Below is a small trained network, with its code and all its weights. Each question gives an input and a class and asks what happens when units are switched off, that is, made to give their printed mean instead of their output.

import numpy as np


def w(rows, s, z=0):
    codes = np.array(rows[::2]) - 128.0
    scale = np.full(codes.shape[1], s)
    scale[-1] = z or s
    return codes * scale


def f(y):
    return np.maximum(y, 0)


def log_softmax(a):
    a = a - a.max(-1, keepdims=True)
    return a - np.log(np.exp(a).sum(-1, keepdims=True))


def net(x, mask):
    res = np.array(x, float).reshape(1, 7) / 4 @ E
    y = f(res @ A[0][:, :-1].T + A[0][:, -1])
    res = res + np.where(mask, y, B[0][:, -1]) @ B[0][:, :-1]
    return log_softmax(res[-1] @ U[:, :-1].T + U[:, -1])


A, B = {}, {}
E = w([
[82,162,43,64,98,105,122,3,164,125],'x0',
[145,189,195,111,111,49,32,99,154,179],'x1',
[122,125,131,125,129,123,136,127,120,126],'x2',
[169,27,142,152,200,89,2,68,139,15],'x3',
[96,120,137,126,143,119,142,119,107,136],'x4',
[124,149,124,143,146,114,142,142,170,102],'x5',
[76,105,233,20,210,230,50,91,168,54],'x6',
],0.0092)
A[0] = w([
[135,29,44,166,127,169,176,131,118,86,32],'n0',
[157,35,117,187,161,74,77,82,117,70,3],'n1',
[151,97,52,205,89,32,137,129,100,161,30],'n2',
[157,166,206,144,105,6,57,98,141,179,31],'n3',
[114,96,36,113,108,95,126,44,152,126,59],'n4',
[152,60,187,195,145,116,117,242,97,131,17],'n5',
],0.014,0.0044)
B[0] = w([
[137,67,75,168,147,89,94,205,68,74,194],'n0',
[93,173,153,92,92,181,200,161,144,210,232],'n1',
[97,125,207,63,155,206,105,118,169,125,251],'n2',
[138,56,63,179,150,117,139,188,70,70,244],'n3',
[184,172,134,166,114,61,102,64,141,135,201],'n4',
[151,179,100,127,106,64,99,12,149,127,229],'n5',
],0.011,0.018)
U = w([
[170,178,80,178,98,16,99,14,135,122,3],'0',
[129,69,38,174,141,98,119,218,76,72,163],'1',
[111,89,209,74,194,182,56,108,162,69,91],'2',
[122,178,87,158,36,111,204,217,125,255,233],'3',
],0.0084,0.0029)

Each question gives the input, the list of numbers given to net, and the class t.
The units are the neurons (one row each of A and B). Each row of codes is followed by its name. A weight is (code - 128) times the scale printed after its matrix; where a second scale follows, it is the last column's (A, B and U).
mask holds one flag per neuron, in row order. A switched-off neuron (its flag False) gives its mean, the last column of its row in B, instead of its output. The means were averaged over made-up inputs and are rounded, as every weight is.
A unit's drop is (log p(t) with every unit on - log p(t) with that unit switched off) / (log p(t) with every unit on - log p(t) with every unit switched off).
The circuit of an input: a set's keep is (log p(t) with only the set's units on - log p(t) with every unit switched off) / (log p(t) with every unit on - log p(t) with every unit switched off). Starting from all 6 units, units are removed one at a time, each time the one whose removal leaves the highest keep (on an exact tie, the one counted first), for as long as the keep stays at least 0.8.
circuit, biggest first: the units of the circuit, biggest drop first
most important unit: the unit with the biggest drop
k most important neurons: the k neurons with the biggest drops, biggest first
drop of u: that unit's drop, to one decimal
input [3,5,-2,7,-2,6,-2], class 3: most important unit => n1
input [2,4,-8,-6,3,8,-7], class 2: 2 most important neurons => [n2; n1]
input [0,-2,-3,6,7,8,4], class 3: circuit, biggest first => [n1; n2]
input [-5,6,5,-5,0,-7,-1], class 1: 3 most important neurons => [n3; n1; n4]
input [-6,3,-5,-1,-6,-2,2], class 0: 2 most important neurons => [n5; n2]
input [-2,4,2,-3,5,3,1], class 1: 4 most important neurons => [n1; n2; n5; n4]
input [-6,-5,-7,8,-2,-6,-3], class 3: 2 most important neurons => [n1; n4]
input [-6,5,7,4,8,0,1], class 0: 2 most important neurons => [n5; n0]
input [5,7,-7,-7,5,6,0], class 1: 2 most important neurons => [n3; n1]
input [7,-2,2,-3,-8,4,4], class 0: 2 most important neurons => [n2; n1]
input [-8,-8,-3,3,-7,-7,-4], class 0: 2 most important neurons => [n5; n3]
input [-3,-6,-4,-6,3,-6,5], class 1: circuit, biggest first => [n2; n1]
input [-1,-5,7,2,5,7,5], class 1: 2 most important neurons => [n2; n0]
input [7,-1,-7,-4,-4,4,-7], class 0: most important unit => n4
input [6,8,3,-7,2,-4,-2], class 1: 3 most important neurons => [n3; n5; n1]
input [4,4,4,5,0,5,-1], class 3: 3 most important neurons => [n1; n5; n0]
input [8,4,1,-6,-6,1,7], class 0: 3 most important neurons => [n2; n1; n4]
input [7,5,4,-7,0,-7,1], class 0: 2 most important neurons => [n1; n4]
input [4,-4,-2,-7,3,3,-8], class 2: 2 most important neurons => [n2; n1]
input [-1,2,8,8,5,6,-4], class 3: circuit, biggest first => [n1]
input [-1,-5,-8,-5,3,6,-8], class 2: drop of n3 => 0.1
input [4,-3,-5,-7,-4,-7,-8], class 2: drop of n2 => 0.8
input [3,-3,-7,4,-1,-6,-3], class 3: drop of n5 => 0.9
input [-6,6,-6,3,-7,7,6], class 0: drop of n5 => 0.8
